Here is a tiny trained network, its code and every weight. The questions are about switching its units off for an input and a class, where a switched-off unit gives its printed mean instead of its output.

import numpy as np


def w(rows, s, z=0):
    codes = np.array(rows[::2]) - 128.0
    scale = np.full(codes.shape[1], s)
    scale[-1] = z or s
    return codes * scale


def f(y):
    return y / 2 * (1 + np.tanh(0.7978845608 * (y + 0.044715 * y**3)))


def log_softmax(a):
    a = a - a.max(-1, keepdims=True)
    return a - np.log(np.exp(a).sum(-1, keepdims=True))


def net(x, mask):
    res = np.array(x, float).reshape(1, 4) / 4 @ E
    y = f(res @ A[0][:, :-1].T + A[0][:, -1])
    res = res + np.where(mask, y, B[0][:, -1]) @ B[0][:, :-1]
    return log_softmax(res[-1] @ U[:, :-1].T + U[:, -1])


A, B = {}, {}
E = w([
[52,106,186,115,72,189,60],'x0',
[129,127,131,130,127,130,126],'x1',
[122,221,171,106,223,173,127],'x2',
[73,168,193,255,119,64,162],'x3',
],0.0087)
A[0] = w([
[138,221,175,81,213,174,126,29],'neuron 1',
[194,93,58,8,138,185,91,85],'neuron 2',
[146,219,159,100,223,201,127,36],'neuron 3',
[184,103,66,24,127,201,105,85],'neuron 4',
[222,148,46,123,188,74,204,25],'neuron 5',
[227,152,57,112,188,56,203,8],'neuron 6',
[46,93,192,96,81,231,23,79],'neuron 7',
[186,87,72,30,149,189,90,71],'neuron 8',
[179,2,44,124,12,60,125,45],'neuron 9',
],0.0056,0.0011)
B[0] = w([
[27,41,65,107,190,194,147,202],'neuron 1',
[131,149,172,207,171,84,173,246],'neuron 2',
[49,71,79,120,193,195,137,207],'neuron 3',
[138,154,188,200,165,85,184,230],'neuron 4',
[188,192,117,57,55,102,66,220],'neuron 5',
[198,188,110,49,43,122,59,223],'neuron 6',
[223,212,116,54,2,74,44,241],'neuron 7',
[144,154,198,219,153,67,201,226],'neuron 8',
[25,49,61,113,191,207,153,254],'neuron 9',
],0.007,0.005)
U = w([
[137,156,239,250,142,60,201,254],'0',
[184,178,120,1,62,111,56,64],'1',
[65,42,45,91,164,226,162,44],'2',
],0.009,0.0016)

Each question gives the input, the list of numbers given to net, and the class t.
The units are the neurons (one row each of A and B). Each row of codes is followed by its name. A weight is (code - 128) times the scale printed after its matrix; where a second scale follows, it is the last column's (A, B and U).
mask holds one flag per neuron, in row order. A switched-off neuron (its flag False) gives its mean, the last column of its row in B, instead of its output. The means were averaged over made-up inputs and are rounded, as every weight is.
A unit's drop is (log p(t) with every unit on - log p(t) with that unit switched off) / (log p(t) with every unit on - log p(t) with every unit switched off).
The circuit of an input: a set's keep is (log p(t) with only the set's units on - log p(t) with every unit switched off) / (log p(t) with every unit on - log p(t) with every unit switched off). Starting from all 9 units, units are removed one at a time, each time the one whose removal leaves the highest keep (on an exact tie, the one counted first), for as long as the keep stays at least 0.8.
circuit, biggest first: the units of the circuit, biggest drop first
top k neurons: the k neurons with the biggest drops, biggest first
drop when u is switched off: that unit's drop, to one decimal
input [-4,3,7,5], class 2: circuit, biggest first -> neuron 1; neuron 3
input [4,-3,6,-3], class 2: circuit, biggest first -> neuron 1
input [6,-3,-3,-7], class 0: circuit, biggest first -> neuron 8; neuron 2
input [6,0,5,-7], class 0: circuit, biggest first -> neuron 8; neuron 4
input [-4,-2,-4,1], class 1: top 2 neurons -> neuron 1; neuron 3
input [-6,-3,5,-1], class 1: top 3 neurons -> neuron 6; neuron 5; neuron 9
input [3,-8,-1,2], class 1: top 4 neurons -> neuron 8; neuron 2; neuron 4; neuron 9
input [-6,8,8,0], class 2: top 3 neurons -> neuron 1; neuron 3; neuron 7
input [-8,-2,0,-8], class 0: top 4 neurons -> neuron 8; neuron 2; neuron 4; neuron 7
input [-2,0,-5,-6], class 0: drop when neuron 2 is switched off -> 0.2
input [6,-6,8,-2], class 2: drop when neuron 5 is switched off -> 0.2
input [6,2,-7,3], class 2: drop when neuron 6 is switched off -> 0.7
